Each row is followed by its class number.
[ -1   7  33  -6  17  47 -29  11  19   3  -2  -2 -47 -15   0   4 -22   9
   8  19  21 -34  11  -1  39 -35  10  25   7  -6  23  28   7  12  -8 -13
 -28  -1  -1  43   2   4  -6] => 0
[  4  11  -5  -6   0  68  -8   0  13  25  19  30 -21 -26  19  12 -44   2
   8  35  -3 -23   1  21  10 -36   1  24   5  43  17   9  35  18  -5 -30
 -15 -18  16  27 -10  -6 -13] => 7
[ 10  -1 -11   6 -13 -20 -11 -16  30   5  17 -20 -37  -4  -1   2 -13  32
 -42 -29  -8 -21   2 -41  29  28  13  16  -7 -17  24  14  -7 -37 -11 -26
  45   8 -23 -17   1  20  15] => 3
[ -2   0  50  -1  15  17  -6  28   6 -12  -8  54 -28   5 -19 -23 -29  12
  48   9  11 -14 -11  63   4 -29 -21  -7 -23 -47  32 -22  23  15  20  15
 -17 -25   6  60 -43  16 -22] => 9
[ -7  17  12 -23  16  39  -4  18   1 -16 -23 -21 -17  19  11 -27  -1 -21
  45  17   4   7  11  27  30 -63   1  14  14  -5   4  13  10   8  -5   8
 -30  -3  13  31 -18  10  10] => 12
[-23  40  25   2  37  42 -74  18  33  -7  44  33   9 -20  20   8  -8  32
   3 -12 -18 -70  17 -59 -20  -6  34   9 -16  47  51  12 -39 -11   1  -5
  49  26 -17  32   9  -5  35] => 5
[ 29 -41   6  10 -39 -48  46 -13  -9  -7  -8  10  -9  10 -25 -27 -16 -13
   6 -37  26  20 -26  47   1  21 -43   8 -15 -59  -4 -30  52 -16  12  14
 -23 -39   6  -9 -38   2 -33] => 10
[  2   4  -8 -26   3  23  11   2 -34  33 -31 -22  16  -1  25   3   8 -15
  26  18   7  -3  -7  -1   6 -33   8  23  26 -10 -19  16  -2  -2  10 -21
 -39   3  -8 -10  -6  -5  10] => 3
[  4 -25  17   1  -3 -22   3 -11 -10  13   3 -12 -19  10 -13 -11  -5   7
  25 -14  19  -9 -14   8   5   6   1  16 -24 -25   6  11  16 -19   0  -5
 -20 -21  -4  -8  -1   2   9] => 4
[-15 -26  60  24  -1 -43  32   6 -18  -8 -45  26  42   9 -34 -16  -5   7
  82   6  -2  -8   5  48 -53  -8 -57 -14 -23 -51 -20 -50  15   0  44  -7
 -24 -26   9 -11 -44 -32   8] => 12
[ 28 -16  -6  -2 -20 -23  16 -19 -21   3  14 -29 -39  18 -12 -11 -12 -17
 -16 -25  26   7 -32 -13  11  14   7   4  22 -47  -1  20  24 -11 -26   3
  -4   7 -18 -20  22  12 -19] => 6
[ 12  19 -51 -41  -9  31  10  -1  11 -18   8 -30  37  43  21 -25  33 -14
 -36  -5 -13   2 -16 -12   9 -10  14   6  25  54  -6  -1   3 -28 -23  17
  26   8 -11 -22   5  27  11] => 8
[ 30 -28 -35 -18 -23   8  59 -24 -38  20 -12 -32 -50  -1  20   3 -22 -15
 -27   4  30  14 -39  27  10  -5  -1  16  -4 -40 -15  25  34  -1 -12 -26
 -38 -16 -18 -21  -5  12 -42] => 9
[  4 -31 -30 -21   3   5  35 -29 -62  35 -26 -55  32   4  24  17  35 -25
  14  20  19  12 -21 -10 -15 -15  14  16  13  15 -41  37  14  -3   1 -17
 -67   4  -8 -54  25 -14   9] => 4
[ 14 -20  45  20 -12 -19  19  -2  -2  -9  -6  19  -7 -22 -20 -10 -25  -3
   5 -17  12 -12 -19  27 -19   0 -23 -11  -5 -52  -1 -18  38   0  17  -5
 -11 -12 -10   0 -20  -7 -26] => 10
[  7  11 -33 -51   4  54  -1  15  48 -29  -4 -23 -44  23  32 -14  -4 -14
  12  18   3  -7 -11  10  70 -36   7  40  -9  48  16  22   0 -36 -32  -9
  10 -22 -19  34 -24  51  -1] => 0
[ 11 -63  17  44 -26 -37  28 -41   5  11  18  22  -9 -23 -37  12 -25  36
 -15 -18  12 -20 -18  13 -19  45 -28   1 -44 -24  -5  -8  35 -18  22 -27
  -6 -34   0 -40 -10  -8 -15] => 4
[ 13 -10  30   8   1 -50  -2  -9 -24  32   2 -33 -36  -8  13   2 -10  -5
  24 -17  20 -25  -9 -16 -23  13  12  21 -29 -32  -3  -2  11 -29  -6 -28
 -10   8 -39 -20  12 -26  16] => 1
[  1  -2 -10  -1  -6  -3 -10 -16  10  26  14 -31 -16  -1  15  10   8  18
 -31 -11  12 -25   6 -19   9  20  14  31  -2  22   1  -6   1 -20  -6 -29
  12  -8 -14 -25   6  -6  24] => 8
[-19   0 -29 -11   0   9 -15 -22  21 -22  11   3  30   1  -4  27  25  12
  -9  16 -19  15   6 -28  20  -1   3  -4  40  49   4   6   1  -6  -4   4
  15   2   0 -18   4  16  11] => 6
[  3 -14 -21 -24 -11 -32  19   0 -19  15 -28 -44  -1  29  12 -18  30 -21
  30 -15  20  28  -6   9  24  -2  -6  13  -3 -19  -9  13  -8 -24 -10  10
 -44 -11  -8 -20  -9   1  22] => 11
[ -7   2   1  -7   0   4  10  12  12 -26  -5  13  30  27   8 -19  10  -7
  42   6 -17 -10  -5  19 -11 -17 -23   4 -15  22  -1 -21   4 -22   8  12
  14 -16   1   6 -35  10  19] => 12
[-10  28  18   2  12  16 -51   4  39  -8  25  -9 -11   1  -4   0   8  30
 -36 -17 -17 -35  21 -32  12   5  24   3   5  24  33  -6 -14 -10 -10  -7
  51  15 -20   3   7   9  33] => 8
[  0 -16  -8  13 -21  20   8 -10   9  19  10  35  -1  -9 -14   0 -32   7
  11  15   1   5   9  34   4  -5 -27  11  -5  14  14  -9  44  21  11  -5
 -29 -33  29   9 -18  -5 -16] => 7
[  4   8  23  21  -6  -9 -28  -8  40 -15  43  14   0   4 -25 -10  -6  35
 -57 -35 -15 -46   4 -28 -16  39   4 -11 -12   4  26 -18   2 -20  -4  -1
  68  11 -20 -14   5   8  15] => 8
[-37 -33  -4   8   8 -20  -8 -24  -3  22  -1  27  73  -7  -4  37  37  28
  42  24 -10 -12  15  -2 -25  17 -17  17 -16  61 -15 -13   1 -11  41  -9
 -29 -32  18 -30 -14 -23  36] => 4
[  0   9  23   0   9  24 -19   5  16  15  14   5  -7  -4   5   1  -7  13
  -7  -2   8 -41   2   5  -2  -9   4  20  -3  22   7 -19   9  -4   1 -17
   6  -5  -8  10  -6  -6  11] => 8
[ -1 -22  -4   2 -13 -19   7 -19  15 -16   3   3 -10   2 -17   9  -1   3
  17   2   1  18 -14   9  19  15 -13   5   6  -3   4 -11  13 -14  -1  -2
   6 -22 -13 -17 -16  22  -2] => 6
[ 24 -35   0   4 -33 -57  38 -17 -20   0 -12 -17   0  28 -30 -37  -1 -23
  16 -27  13  23 -26  20 -19  20 -24  -3 -22 -44 -13 -18  36 -25  -3  20
 -24 -11 -10 -27  -4  -2 -15] => 1
[-21  28 -24 -43  25  35 -13  15   5 -11  -9   5  19  10  34  12  23  10
  15  28 -15  -8   2   0  10 -40  12   5  13  42  15  10  -8   1   4   4
   5   3  -6  21 -15  17  16] => 9
[ 22  -2  13   9 -19  44  15   0  11 -23  18  21  11  -2 -31 -22 -25  -3
 -47  -5   1 -16 -25  21 -13 -14 -11 -23   8  -4  -2 -13  39  12  -3   8
   7   7  -2  -2  -5  10 -33] => 8
[ 17 -36 -26   1 -33  17  50 -31 -26  12  -6  -2  -1 -20  -9   4 -18  -8
 -16   6  26  12 -34  24 -12   6 -31  31  -4  17 -28 -12  47 -10   5 -17
 -25 -26   3 -24 -16 -16 -40] => 2
[  1   8   4  -3   0  24  -7  -5 -18  -2   1 -32 -25 -18  -6  -3  -3   0
 -13   0   6   4  -7 -22  -4  -7  10  12  10   0   4  16  11  -7 -14 -14
   9  16 -25  -7  11 -10  -8] => 2
[  9 -14 -10  -1 -13  -1   6 -17   6  29   7 -33 -30   0  15   6   0  14
 -24 -14  23 -18   3   0  19  16   4  35  -7   9  -5  -7  12 -18  -5 -33
  -2 -18 -14 -22  -2  -3   8] => 8
[-10   6  37  12  10 -39 -30  13  -4   8   6   7  33  -4  -7   2  21  15
  15 -15  -9 -31   7 -31 -39  18   6 -22 -13 -15  10   3 -27 -14   7   4
  12  26 -27 -17   8 -25  41] => 11
[-21  15  10   5  19  21 -50  -3  62 -15  47  66   0 -22   4  39 -14  45
  -1  14 -18 -42  11  -8  32  -5  -3  23   7  85  38 -25   6 -12   5  -9
  43 -18  11  42 -22   9  13] => 6
[  0 -48 -14   0 -16 -20  42 -26 -55  29 -44 -44  41  11 -13   5  39 -25
   0  18  24  17  -7 -13 -26  13 -17   0  20 -22 -43  23  10  18  17   2
 -85   1  -6 -54  23 -17  -9] => 0
[ -8 -19   5   4  -9 -66   6   4 -19   3 -22 -14  50  20  -9  -9  44  -3
  35 -17  -6   7  -3 -12 -35  33 -13 -20 -19 -21 -11  -8 -28 -28  12  15
  -6   4 -26 -45 -11 -13  42] => 11
[  2 -45   1   6 -23  24  46  -8 -31  10 -40   3  -1  -9  -6 -13 -19 -25
  58  12  34  29 -23  58   3 -26 -24  19 -26 -33 -21  -5  25   8  22 -12
 -75 -45   2 -10 -42   0 -22] => 5
[ 17  -7   3 -23  -6 -15  20  12 -25  -5 -16 -31  18  38   7 -25  22 -30
  28  -5   9 -22 -33 -20 -35  10   2  -1 -10 -29 -15  16 -11 -31 -10  12
   2  14 -48 -28   8   9  13] => 0
[ -2  -9 -24 -12   2   5  -4 -21  -4  -1  14 -10  29  15  -4  -2  24   9
 -15  -5  -3  -4  -8 -28  -1   1  14   2  10  29   2  25  10 -13  -4  12
  -9   3  13 -20  20   5  12] => 4
[ 10   3  15  -7   0 -19 -10   1   3  -9  -4 -30 -38   2  -5 -14 -11 -10
  14 -10   0   3  -6  -2  11 -14  14   5 -19 -17  12   2  15 -22 -20  -6
   3   9 -33  -4   2   4   7] => 1
[-10   2  23 -20  19  43 -15  22  22  -8 -15  20  15   1   8   4  -1  -4
  45  33   3 -34  -1  14   6 -32  -9  18  -5  30   5   0  -1  -3   9  -6
 -18 -11 -10  32 -22   9   7] => 0
[  17  -19   44    3  -14  -40   28    6  -23    2  -16  -14  -63   11
   -9  -20  -26    1   34  -28   21    1  -28   32  -16   21  -10   -7
  -40 -114   21  -10    9  -12   -1  -10   -2  -16  -52   -2  -25   21
  -13] => 9
[-19  -1   1   6   1  22 -19   4   6 -15   8  31  44   7 -17 -19   9   9
  21 -11  -6  -5   7 -10 -19  -3 -12  -5  -8  13  22  -7  -8  -3  17  23
  -7  -5  12   9 -14  -1  11] => 5
[  8  27  -4 -27  14  36  -8   6  -5  -7   8 -37 -65  -1  21  -2 -12   3
 -31   3   1  -7 -12 -20  21 -29  39  -7  13 -33  29  45  -1   3 -29 -13
  18  30 -36  13  17  22  -9] => 9
[  3  -1 -14  -8 -12 -39   3  -3  19 -24  15  -7 -26  26  -4 -15   4  26
 -21 -26 -14  -5 -15 -16  -3  35   5 -15 -27 -34  31   3  -9 -36  -9   5
  59  -1 -38 -16 -12  33  10] => 9
[ -9 -13 -40  -1 -12  21  -3 -28  -7  13   1 -35 -10 -11  11  -1   7  10
 -23 -14  14  17  12 -34  22   3  12  22  12   8   8  33  -1  -4  -3 -13
 -32  -5  10 -22  11  -1   5] => 5
[ 19 -10   5   8 -19 -25   6 -17  12  -4  21   0 -23   0 -21 -18 -23   3
 -21 -21   7  -7 -12   2   2   6  -6   6 -15 -10  13  -8  36 -17 -12   8
   0   0   0   0   5  -1 -14] => 1
[  2  -7  10 -10   3 -18  15  12 -21   4  -5  15  13  18   5  -5   7   3
  30   1  -1 -20 -24  16 -38   6 -12  -9 -21 -26   6 -12   1  -8  13   7
   5  -5 -25   0 -17   2   0] => 9
[ -9   8   0 -13   6  32 -14  -1  19 -27   4  19   3  -3 -10  11  -3   1
  19  23  -9   9  -5   9  26 -28  -2  -2  30  24  12  -2  11   5  -5   5
   3  -6   0  15 -12  20  -4] => 6
[-13   0  18  15  -2 -18 -28 -10  32 -25  32  42  18  -6 -28  14   0  29
   0  -7 -18 -20  -1 -18  -8  25 -11 -13   8  14  24 -18   0 -13   6   7
  45  -2  -8  -3  -8   9  14] => 6
[-20  19  -8  -4  12 -23 -31  -7   8 -17   9 -16  60  -7  12  18  48  18
 -33 -13 -28 -14  19 -68 -26  14  16 -19  38  30   8   6 -15 -12   9  13
  33  37 -13 -30  23 -12  34] => 10
[  8 -11  18   5 -10 -78   4   0 -48  40 -24 -54  -1  28   5 -18  30  -3
  27 -41  15  -8  -3 -37 -25  40  10   8  -8 -88  -7  12 -19 -26   7  -8
  -4  17 -41 -42  17  -6  37] => 3
[-19  -9 -17  -3  -8 -22   7 -14  18 -27  -9   7  62  -3  -4  12  35  12
  -5   0 -20  15  11  -9  -6   7 -21 -11  21  30  -5 -16  11  -7  26  17
   4 -10  10 -25 -18  -1   8] => 10
[  0 -16 -11  11 -20 -32   1  -7  40 -14  22  42  30  10 -23  -8   3  25
 -16 -21  -3 -11  -1  11   9  27 -31  -3 -23  24  15 -15   9 -27   7  22
  12 -20  22   1 -27   3  12] => 11
[ 32 -16 -45 -49 -17  20  71   8 -30 -15 -38 -32 -28  41  20 -32  -4 -42
  18  13  17  38 -53  58  22 -37 -14   3  -8 -32 -15   9  27 -18 -20   1
 -28 -22 -25  -3 -32  40 -39] => 9
[ 20  -8   8   6 -16  -7  16  -7 -46  48  -1 -30 -32   3   2 -15 -25 -19
   6  -7  21  -2  -9  -5 -30   2   9   4   7 -53  -3  26  29  19 -11 -16
 -39   6 -13 -22  27 -18  -8] => 7
[  3 -21  14 -12 -12  -8  42   8 -53  29 -54   0  53  13  -3  -9  14 -30
  61  18  11   9 -23  33 -33 -25 -22   3   9 -42 -40 -12  11   7  32  -1
 -58  -9  -7 -19 -25 -11   2] => 3
[  0 -15  -9   3  -2  25  15 -20 -15   7  -6  24  57 -24  -5  19   2  -7
  -4  35  -3  -4  -3   9 -22 -35 -14  -2  19  54 -28  -6  44  17  17  -1
 -48   6  25  -9   4 -32 -22] => 1
[-44  18  33   4  21  47 -57  16  46  13  20  53  21 -23   1  28   1  33
  33  32  -3 -34  42  12  11 -19 -10  27  -6  71  19 -38   5  11  29 -16
  -9 -36  19  45 -30 -12  26] => 8
[ 13   5  30  -5   9  40 -16  10   5  -3   7   0 -25  -1  -9 -12 -21  -6
 -13   4  17 -39  -9 -11   5 -23   8   3  10 -21  13  30  11   9 -12   0
 -15  20 -12  26  17   4 -15] => 0
[ 17   6 -29 -11  -8  38 -17 -10  53 -19  52   4 -18  -1  15   5 -12  21
 -82 -10  -7 -57 -12 -48  23  17  18  14  -1  53  25  32  -1 -32 -30  -7
  52  17 -18   6  20  29  -5] => 0
[-11  16 -13 -23  10  16 -18  -2  30 -21  -3 -23  -5 -13  21   9  15   3
 -19   1 -10   8  13 -19  36 -23  13   8  28  30  14   9   6  -9  -3  -7
  10   3  -3   7  -7  14   8] => 10
[ 23   7 -39 -21 -13  47  14 -21  -4  15  14 -40 -11   1  22   1   1  -9
 -76  -6  12 -14 -12 -22  15 -13  23  17  31  33 -13  18  21  -5 -29 -22
   0  15  -8 -25  29   2 -12] => 8
[ -1  -8  24  -3   3  13   3   7  -2  29  -7  21  -3 -21  15  11 -13  -4
  32  14  21 -22  -8  30   5 -24  -9  19 -17   9  -5  -5   9  -3   9 -19
 -42 -17   1  15 -21 -22   8] => 11
[  1 -14  17  18  -7  27   7  -8 -23   2  -1  -2  -5 -20 -10 -13 -20  -6
   9  -4  10   2 -10  -4 -22  -7   2  -7  -8 -38   2  17   5   4   4 -15
 -25   4 -15 -13  -3  -7 -12] => 5
[  8  15  -1  -6   5   3 -12  -8 -27  -1  11 -18  38   7  -9  -9  17 -16
 -22  -3 -10  -9  -2 -44 -35 -17  23 -22  32   6  -3  21  13   5 -13  26
 -10  53  -4 -16  47 -26   0] => 1
[ -4  34   1 -26  18  45 -37   8  20 -24  24  14  -8  11   1  -3   0  -5
   0   7  -6 -12  -7 -22  28 -36  25  -1  44  26  28  17   1   2 -24  22
  20  19   1  35  16  23   0] => 6
[ -9  30 -13 -26  10  86 -47   5  97 -33  37  26 -57 -12  -2   3 -33  27
 -47  21  -9 -44  10 -18  84 -40  18  30   6  72  53  27  -1 -10 -28  -6
  45 -10  23  70  -8  37  -7] => 0
[ -3  37  11 -16  17  -7 -41  26  15 -18  17  -4  32  18   9 -15  30   0
  -8 -15 -28 -30  -4 -48 -20  -2  29 -26   4  15  26  16 -41 -28 -24  23
  47  45 -34   1  15   3  47] => 11
[ -1  -5   1   5   0  10   5 -12 -11   2  -7 -23  -1   5   2  -8   4   1
  -5   1   4  -4  14  -9   6 -19  -1   6  21  -9  -1  15  13  10   3  -1
 -24   8  19  -6   8 -13   3] => 12
[-31  18  32   1  27  37 -32  10  16 -14  -8  33  46 -40   2  25   9  12
  14  31 -16 -13  26  -2  -5 -44  -5 -11  37  35   5  -9  13  29  32   1
 -20   6  19  30 -12 -21   3] => 10
[-15   6  16   6  -3  -9 -36  11  52  11  23  28 -43   7  -7  -8 -28  28
  36  -7  -7 -21  23  14  24  12  -8  25 -36  11  48 -19   4 -14  -1  -8
  29 -37   3  32 -29  13  28] => 7
[ -3 -46 -29   4 -32 -66  42 -32 -24   9 -26 -18  61   8 -11   3  42  -3
  -7 -20  12  31   0   0 -20  35 -37   0  20 -10 -30 -20  27  -5  31  17
 -45 -25  19 -52  -7 -17  -7] => 10
[ 30 -29 -53  -7 -40  11  47 -30  18   0  21  15   7  -6   6   0 -18  -4
 -54  -6  11   4 -33  22  26   9 -20  14 -10  37 -12   7  35 -29 -14  -8
  -8 -21  18 -21 -16   8 -26] => 11
[ 20 -30  11  -7 -24 -39  47  -1 -33  -1 -35 -20   6  20  -9 -34   4 -36
  35 -20  29  31 -26  42  -8  -1 -28   1   5 -67 -23 -15  37  -6  12  19
 -52 -27  -4 -13 -22   1 -24] => 10
[-24  27   3  -8  10  37 -26  25  73 -49  14  54  12  18   2 -12 -11  21
  45  19 -39 -31   8  34  28 -34 -23  15 -30  65  39 -34 -12 -25  14  10
  62 -38  18  49 -63  29  32] => 12
[ -7  -4 -12 -21  -5  22  15   3 -31  25 -42 -36  -2   5  14  -5  -2 -30
  55  34   0  39   5  26  -2 -33  -2   7  15 -11 -14  14  18  20   0 -19
 -58 -15 -10 -21  -9   1   8] => 7
[ -8  10   9  -9   0 -30 -20  16  24 -36  10  34  62  37 -32 -32  19  -5
  29 -12 -27  -4  -3   4 -29  -2 -16 -20 -14  28  16 -34  10 -23   5  54
  20   7  -1  10 -10   7  18] => 1
[ 20 -19  47  -3  -3  -3  19  23 -23   3 -26   3  -4  24  -6 -26 -11 -32
  62   2  21 -32 -36  24 -37   0 -18   4 -30 -58 -10  -5   2 -17   2   2
 -21  -9 -46   4 -17   5  -3] => 0
[  5   0 -33 -16  -8  34  10 -12  22 -15  17  17 -23  -1  -2   1 -17  23
 -51   8   0   3  -5  18  39 -20  -6   3  10  14  27  13  29   9  -6   4
  -2 -13  21  24 -13  26 -31] => 9
[-22  38 -16 -30  22  35 -35  26  16   8   3  12  25  14  33   2  12  -2
  50  33 -28 -15  17  -7  -7 -31  12  15   4  68  25  -2 -13  -3  -4  -1
  13  -4  -7  21 -11   8  43] => 7
[ -2 -40  27  25 -13 -48  21 -18 -33  24 -21   4  38 -21 -18  10  12   4
  11 -13  25  -2   5   8 -36  16 -33  -4  14 -39 -24 -19  37  20  41   1
 -57 -12  17 -25  -4 -40 -15] => 10
[  3  28 -29 -35   7  56 -11   4   5 -12  10 -20 -11   1  21  -5   2  -7
 -13   9  -3  -5 -15 -18  15 -28  14  31  17  59  13  10   3 -22 -27  -3
  27   9 -17  17  -1   8  -2] => 2
[ 14  -6  47  14  -2 -21   3   4  -7  -8   0   1 -11 -16  -8 -12 -14  -6
   4 -22   8 -19 -17   5 -24   3  -8 -12  -2 -55   7  -9  20  -4  10  -2
   4   5 -23  -1 -10  -6 -10] => 10
[ -5   3 -46 -14  -8  47   0 -27  28  18  10  14  11 -30  22  34 -10  27
 -52  21 -10 -13  13  -8  49 -21   4  39  27  69   2  13  17  -2   6 -35
  -5 -11  31   4  -7   8  -5] => 3
[ -3  39 -24 -38   4  -7 -30  17  29 -19   7 -15  21  45   7 -31  31   4
  -9 -27 -28  -7   3 -44  16   0  21   3  20  10  27  10 -29 -35 -17  29
  51  26 -13  10  -1  38  40] => 3
[ 29 -27 -16   1 -29 -31  47 -15 -37  20   3  -3  41   7   3  -7   9 -23
 -23 -15  15  -7 -38  -2 -45  22 -12 -12  -5 -15 -33   8  16 -17  -6   5
 -26  13 -11 -44   7 -23  -8] => 11
[  7 -22  32 -18  -2 -26  37  22 -46  15 -47   0 -17  25   6 -21  -5 -21
  86   5  25   5 -34  67 -25 -17 -26   5 -36 -74 -10 -20  20  -3  19  -5
 -44 -34 -35   6 -42   9  -8] => 9
